Below is a small trained network, with its code and all its weights. Each question gives an input and a class and asks what happens when units are switched off, that is, made to give their printed mean instead of their output.

import numpy as np


def w(rows, s, z=0):
    codes = np.array(rows[::2]) - 128.0
    scale = np.full(codes.shape[1], s)
    scale[-1] = z or s
    return codes * scale


def norm(h):
    return h / np.sqrt((h * h).mean(-1, keepdims=True) + 1e-5)


def f(y):
    return y / 2 * (1 + np.tanh(0.7978845608 * (y + 0.044715 * y**3)))


def log_softmax(a):
    a = a - a.max(-1, keepdims=True)
    return a - np.log(np.exp(a).sum(-1, keepdims=True))


def net(x, mask):
    res = np.array(x, float).reshape(1, 3) / 4 @ E
    u = 0
    for l in range(3):
        y = f(norm(res) @ A[l][:, :-1].T + A[l][:, -1])
        res = res + np.where(mask[u : u + 3], y, B[l][:, -1]) @ B[l][:, :-1]
        u += 3
    return log_softmax(norm(res)[-1] @ U[:, :-1].T + U[:, -1])


A, B = {}, {}
E = w([
[254,110,62],'x0',
[86,154,28],'x1',
[121,244,167],'x2',
],0.0078)
A[0] = w([
[130,129,106,3],'0.n1',
[132,252,180,4],'0.n2',
[163,128,100,128],'0.n3',
],0.016,0.0037)
B[0] = w([
[158,73,57,107],'0.n1',
[190,174,254,254],'0.n2',
[176,167,132,171],'0.n3',
],0.0094,0.0053)
A[1] = w([
[140,180,63,95],'1.n1',
[34,33,2,3],'1.n2',
[135,194,151,84],'1.n3',
],0.0071,0.0036)
B[1] = w([
[87,158,57,127],'1.n1',
[40,251,138,249],'1.n2',
[174,130,132,173],'1.n3',
],0.013,0.0012)
A[2] = w([
[249,195,215,105],'2.n1',
[146,117,200,253],'2.n2',
[1,122,219,60],'2.n3',
],0.007,0.0033)
B[2] = w([
[70,151,3,253],'2.n1',
[85,2,120,243],'2.n2',
[144,40,10,192],'2.n3',
],0.0063,0.0045)
U = w([
[21,79,160,85],'0',
[188,159,75,116],'1',
[105,197,87,82],'2',
[18,184,77,76],'3',
[183,188,153,2],'4',
[225,49,87,118],'5',
[129,2,180,157],'6',
[127,168,247,236],'7',
],0.025,0.0077)

Each question gives the input, the list of numbers given to net, and the class t.
The units are the neurons (one row each of A and B). Each row of codes is followed by its name. A weight is (code - 128) times the scale printed after its matrix; where a second scale follows, it is the last column's (A, B and U).
mask holds one flag per neuron, layer by layer. A switched-off neuron (its flag False) gives its mean, the last column of its row in B, instead of its output. The means were averaged over made-up inputs and are rounded, as every weight is.
A unit's drop is (log p(t) with every unit on - log p(t) with that unit switched off) / (log p(t) with every unit on - log p(t) with every unit switched off).
The circuit of an input: a set's keep is (log p(t) with only the set's units on - log p(t) with every unit switched off) / (log p(t) with every unit on - log p(t) with every unit switched off). Starting from all 9 units, units are removed one at a time, each time the one whose removal leaves the highest keep (on an exact tie, the one counted first), for as long as the keep stays at least 0.8.
units of the circuit, in order: the units of the circuit, biggest drop first
k most important neurons: the k neurons with the biggest drops, biggest first
k most important neurons of layer l: the k neurons of layer l with the biggest drops, biggest first
drop of u: that unit's drop, to one decimal
input [-5,0,1], class 0: units of the circuit, in order : [2.n3]
input [-8,5,2], class 0: units of the circuit, in order : [1.n2, 2.n1, 2.n3]
input [-3,3,-6], class 3: units of the circuit, in order : [1.n2, 0.n2]
input [5,-5,3], class 5: 4 most important neurons : [1.n2, 2.n1, 2.n2, 0.n2]
input [1,1,-8], class 3: 3 most important neurons : [0.n2, 1.n2, 2.n2]
input [-3,0,-6], class 3: 3 most important neurons : [0.n2, 1.n2, 2.n2]
input [-8,4,1], class 0: units of the circuit, in order : [2.n1, 1.n2, 2.n3]
input [1,0,-5], class 3: 2 most important neurons of layer 2 : [2.n2, 2.n3]
input [2,-7,1], class 6: 2 most important neurons : [2.n2, 0.n2]
input [2,5,8], class 7: drop of 0.n2 : 1.1
input [-3,1,-5], class 3: drop of 1.n2 : 0.9
input [-8,-5,-4], class 6: drop of 2.n3 : 0.2
input [-6,5,-7], class 3: drop of 0.n2 : 0.4
input [-1,7,-8], class 3: units of the circuit, in order : [1.n2]
